Each row has a name. Each question is about the rows just above it.

[155 132 187 131 161 151 160 142 160 131 163 183] -> k_474
[150 107 135 113 128 142 143 130 129 132 140 154] -> k_658
[127 130  89 126 111 126 106  89  96 116 115 101] -> k_304
[149 151 191 162 169 156 161 177 165 154 176 172] -> k_484
[ 60 143 129 139 134  77 105 153 190 166 149 119] -> k_58
[ 60 143 129 139 134  77 105 153 156 134 122  82] -> k_912
Shuffled k_474 with one entry gone: [160 183 187 160 142 163 155 151 131 132 131], missing -> [161]
Shuffled k_658 with one entry gone: [140 154 113 135 107 142 128 143 130 132 150], missing -> [129]
k_484 without one entry, shuffled: [154 165 162 177 151 191 176 156 172 169 149]. Gone: -> [161]
Which entry of k_304 is missing from [111 130  89  89 126 127 106  96 126 115 101]? -> [116]

[ 61 102  60  95] = k_675
[ 72  73 184 114] = k_506
[162 161  89 138] = k_570
k_675 without one entry, shuffled: [ 60 102  95]. Gone: -> [61]
Shuffled k_506 with one entry gone: [ 72 114  73], missing -> [184]
k_675 without one entry, shuffled: [102  95  60]. Gone: -> [61]
Shuffled k_570 with one entry gone: [ 89 161 162], missing -> [138]
Shuffled k_675 with one entry gone: [102  61  60], missing -> [95]

[105 121 190 100 111  61 191  62 188  59 179 123 106 132  90 145 181 201
 154 187 197 179 101 194  81  74 150  69  91] -> k_431
[131  58 105  91 147 150 108 101 199 157 134 199 123  56 170 127 156  64
 183  77 132 160 173 168 157 174 199 136  95] -> k_841
[153 172 110 138 165  68 109  59  81 127 124 158 185  60 132  75 153 126
 117  98 120 140  76 102 181  85 194 171 123] -> k_715
k_431 without one entry, shuffled: [191 188 187  90 100 150  62 145 121  59 179 101 132 197 106  81 194  91
 154  74 181  69 111  61 190 201 179 123]. Gone: -> [105]
Shuffled k_431 with one entry gone: [121 105 179 106 150 123  90 197 190 179 100  74 111 188  81  59 154 132
  61 191 201  69 181 194 187 101 145  62], missing -> [91]
Shuffled k_715 with one entry gone: [153  76 181 123 140 165 185  81 138 124  60 109 171 127 117  68  59 194
 102 153  75 110 120  85 158 126  98 132], missing -> [172]

[143 126 140 137 135 114  95 130 170  99 113 130 115 145 102 128 124 140
 143  87 130 168 141 120 157 121 126 122 163 110 100 136 128 107 127 114
 116 152 134 145 134 119 122 103 138 104  59] = k_152
[ 95 159 141 133 170 111 100  82 137 129 118 102 115 121 143 138 144 116
 121 105 105 150 156 123 164 180 126 152 161 119 105 142 142 108 128 138
  85 158 137 129 162  86 142 111 141 128  84] = k_137
[143 131 148 133 158 111 102 126 163 127 127 111 111 122 121 136 111 127
 114  79  93 163 131 152 141 160 126 152 151 107  94 141 144 105 136 100
  78 157 136 124 160 112 140  91 127 143  76] = k_555
Which entry of k_152 is missing from [145 134 119 130  59 152 103 163  95 130 138 134 115 168 107 102 100 140
 126  87 170 110  99 135 145 124 136 143 114 113 137 157 141 140 126 143
 104 114 121 128 120 130 122 122 128 127]? -> [116]
Which entry of k_152 is missing from [136 103 122 140 120 170 134 127 145 128 143 138 126 104 134 122 140 114
 114 100  87 113 128 121 116 124 135  99 157 145 130 115 163 168 107 152
 130 110 119  59 141 130 143 126 102 137]? -> [95]
Shuffled k_137 with one entry gone: [126 129 156 142 138 111 137 144 115 142 161  86 137 128 133 141  82 159
 123 121 129 105 170 164 100  85 108 138  95 102 118 119 152  84 105 105
 150 162 142 128 111 121 180 141 116 143], missing -> [158]
Which entry of k_555 is missing from [143 111 158  79 127 127 160 126 163 143  78 111 114 111 105 121 131 141
 126  76 136 151 141 160 163 140 152  94 131 144  91  93 133 124 136 112
 122 100 152 127 136 107 157 102 127 111]? -> [148]
Which entry of k_152 is missing from [140 143 100 115 128 134 103 168 110 116 138 134 102 157 152 130 120 135
 163 107 114 145 136  59 130 140 113 119 126 104 137 121  99 122  95 128
 126 130 122 143 127 145 141 114 170  87]? -> [124]
Shuffled k_137 with one entry gone: [105 119 111 142 102 129 143 108 142 126 142 129  86 128 138 152 180 111
 133 144 115 118 138 158 100 170 121 128 116 150  85 123 105 159 137 105
 141 164 137 162 121 141  82  95  84 156], missing -> [161]

[132 134 127 129 144 143 115  92 130] -> k_276
[151 122 137 126 102 123 147 132 146] -> k_755
[142 125 145 128  98  89 146  92 130] -> k_551
[114 124 138 116 125 132 133 136 130] -> k_957
[140 112 144 124 100 101 146 132 131] -> k_25
[142 125 145 128  98  89 146 132 125] -> k_164
[125 131 108 132 148 140 113 110 124] -> k_250
[142 137  81 125 141 135 113  54 131] -> k_197
[142 137  81 125 141 124 125 144 119] -> k_337
Shuffled k_250 with one entry gone: [113 124 110 125 108 131 140 148], missing -> [132]
k_755 without one entry, shuffled: [151 147 126 102 146 137 132 122]. Gone: -> [123]
Which entry of k_250 is missing from [110 108 125 140 132 113 131 148]? -> [124]

[109  92 130 113 114] = k_126
[ 90 145 106 146 204] = k_898
[122 139 125 129 131] = k_657
[ 54 178 147  86  43] = k_394
[127 126 127 126 126] = k_37
[102 126 122 140 149] = k_34
[135 136 130 115 111] = k_690
Which entry of k_898 is missing from [106 204  90 145]? -> [146]
k_34 without one entry, shuffled: [102 140 126 122]. Gone: -> [149]
Shuffled k_126 with one entry gone: [109 113  92 130], missing -> [114]
k_898 without one entry, shuffled: [106  90 146 204]. Gone: -> [145]
Which entry of k_690 is missing from [111 115 136 130]? -> [135]
Shuffled k_898 with one entry gone: [ 90 146 106 204], missing -> [145]
Which entry of k_34 is missing from [140 149 122 102]? -> [126]

